Below are the code and all the weights of a small trained network. Each question names an input and a class and asks about switching units off, where a switched-off unit gives its printed mean instead of its output.

import numpy as np


def w(rows, s, z=0):
    codes = np.array(rows[::2]) - 128.0
    scale = np.full(codes.shape[1], s)
    scale[-1] = z or s
    return codes * scale


def norm(h):
    return h / np.sqrt((h * h).mean(-1, keepdims=True) + 1e-5)


def f(y):
    return y / 2 * (1 + np.tanh(0.7978845608 * (y + 0.044715 * y**3)))


def log_softmax(a):
    a = a - a.max(-1, keepdims=True)
    return a - np.log(np.exp(a).sum(-1, keepdims=True))


def net(x, mask):
    res = np.array(x, float).reshape(1, 8) / 4 @ E
    u = 0
    for l in range(4):
        y = f(norm(res) @ A[l][:, :-1].T + A[l][:, -1])
        res = res + np.where(mask[u : u + 4], y, B[l][:, -1]) @ B[l][:, :-1]
        u += 4
    return log_softmax(norm(res)[-1] @ U[:, :-1].T + U[:, -1])


A, B = {}, {}
E = w([
[109,169,121,179,92],'x0',
[135,126,136,116,130],'x1',
[144,140,148,119,115],'x2',
[153,177,141,131,99],'x3',
[150,145,134,110,130],'x4',
[123,131,132,139,113],'x5',
[182,88,182,253,193],'x6',
[220,10,45,169,33],'x7',
],0.0074)
A[0] = w([
[190,134,174,174,89,115],'0.n1',
[33,167,36,246,77,255],'0.n2',
[121,7,103,146,154,244],'0.n3',
[173,185,172,125,3,161],'0.n4',
],0.0059,0.0021)
B[0] = w([
[147,11,115,101,186,175],'0.n1',
[212,119,125,1,224,232],'0.n2',
[160,172,129,74,130,254],'0.n3',
[88,67,70,95,217,203],'0.n4',
],0.0083,0.0028)
A[1] = w([
[213,147,166,244,166,1],'1.n1',
[151,2,111,132,60,30],'1.n2',
[42,131,220,141,183,2],'1.n3',
[89,122,105,126,98,29],'1.n4',
],0.0093,0.00098)
B[1] = w([
[40,54,76,10,140,235],'1.n1',
[149,199,137,170,153,253],'1.n2',
[173,153,141,164,187,227],'1.n3',
[101,86,150,127,137,123],'1.n4',
],0.012,0.0051)
A[2] = w([
[52,145,125,77,19,135],'2.n1',
[76,165,150,229,93,2],'2.n2',
[90,1,184,203,156,106],'2.n3',
[141,155,116,176,247,200],'2.n4',
],0.0089,0.0035)
B[2] = w([
[104,32,98,104,159,159],'2.n1',
[148,97,59,158,217,116],'2.n2',
[89,128,116,83,6,148],'2.n3',
[140,166,111,67,64,253],'2.n4',
],0.013,0.0069)
A[3] = w([
[142,167,161,93,73,206],'3.n1',
[169,95,95,180,99,226],'3.n2',
[252,182,163,125,63,251],'3.n3',
[99,145,186,157,175,12],'3.n4',
],0.014,0.0024)
B[3] = w([
[156,98,77,168,149,187],'3.n1',
[142,254,182,85,26,155],'3.n2',
[129,137,124,151,240,244],'3.n3',
[148,236,121,117,60,128],'3.n4',
],0.012,0.011)
U = w([
[165,248,182,140,85,254],'0',
[135,88,102,115,148,98],'1',
[71,78,141,71,39,37],'2',
],0.014,0.00098)

Each question gives the input, the list of numbers given to net, and the class t.
The units are the neurons (one row each of A and B). Each row of codes is followed by its name. A weight is (code - 128) times the scale printed after its matrix; where a second scale follows, it is the last column's (A, B and U).
mask holds one flag per neuron, layer by layer. A switched-off neuron (its flag False) gives its mean, the last column of its row in B, instead of its output. The means were averaged over made-up inputs and are rounded, as every weight is.
A unit's drop is (log p(t) with every unit on - log p(t) with that unit switched off) / (log p(t) with every unit on - log p(t) with every unit switched off).
The circuit of an input: a set's keep is (log p(t) with only the set's units on - log p(t) with every unit switched off) / (log p(t) with every unit on - log p(t) with every unit switched off). Starting from the 12 units with the biggest drops (on a tie, the unit counted first), units are removed one at a time, each time the one whose removal leaves the highest keep (on an exact tie, the one counted first), for as long as the keep stays at least 0.8.
units of the circuit, in order: the units of the circuit, biggest drop first
unit that matters most: the unit with the biggest drop
k most important neurons: the k neurons with the biggest drops, biggest first
k most important neurons of layer l: the k neurons of layer l with the biggest drops, biggest first
drop of u: that unit's drop, to one decimal
input [5,-2,-6,7,-8,6,-1,6], class 0: unit that matters most	3.n2
input [-5,1,2,0,4,-1,8,-5], class 2: 2 most important neurons	1.n1, 3.n3
input [-3,-4,4,3,-2,-1,-6,8], class 0: units of the circuit, in order	1.n1, 3.n2
input [1,1,3,8,-6,-1,-7,-4], class 2: units of the circuit, in order	3.n3, 2.n1
input [-7,-5,7,-8,-7,3,8,-7], class 2: 2 most important neurons	1.n1, 1.n2
input [1,-5,-2,-1,1,-2,7,0], class 2: 2 most important neurons	1.n1, 3.n3
input [-3,6,-6,2,-5,0,-4,5], class 0: units of the circuit, in order	1.n1, 1.n2
input [4,8,-7,8,-7,6,-4,-1], class 1: 2 most important neurons	3.n2, 0.n2
input [7,-4,3,1,-7,-4,-2,-3], class 1: 4 most important neurons	3.n2, 3.n1, 1.n2, 0.n2
input [-3,-2,-2,-4,7,2,6,4], class 2: 3 most important neurons	1.n1, 3.n3, 1.n3
input [4,7,-4,6,7,3,-6,7], class 0: 4 most important neurons	1.n1, 3.n2, 2.n4, 1.n2
input [6,-1,2,-1,5,-2,8,-1], class 2: units of the circuit, in order	1.n1, 3.n3
input [3,-6,0,3,-1,-5,-8,-6], class 2: 2 most important neurons	3.n3, 1.n2
input [4,3,-3,-2,6,3,4,7], class 0: units of the circuit, in order	3.n2
input [4,2,-1,-7,-7,6,5,2], class 2: 2 most important neurons of layer 1	1.n1, 1.n3
input [4,2,6,-2,-1,-4,-4,6], class 0: 2 most important neurons of layer 1	1.n1, 1.n3
input [5,6,-8,2,3,-4,-6,6], class 0: 2 most important neurons of layer 3	3.n2, 3.n1
input [1,-2,5,5,-2,-2,5,-3], class 2: drop of 3.n3	0.2
input [-6,3,0,0,-6,6,1,8], class 0: drop of 3.n2	0.2
input [-8,7,-8,0,-3,7,4,8], class 0: most important neuron	3.n2
input [0,5,-1,-1,-2,-3,0,4], class 0: drop of 3.n2	0.1
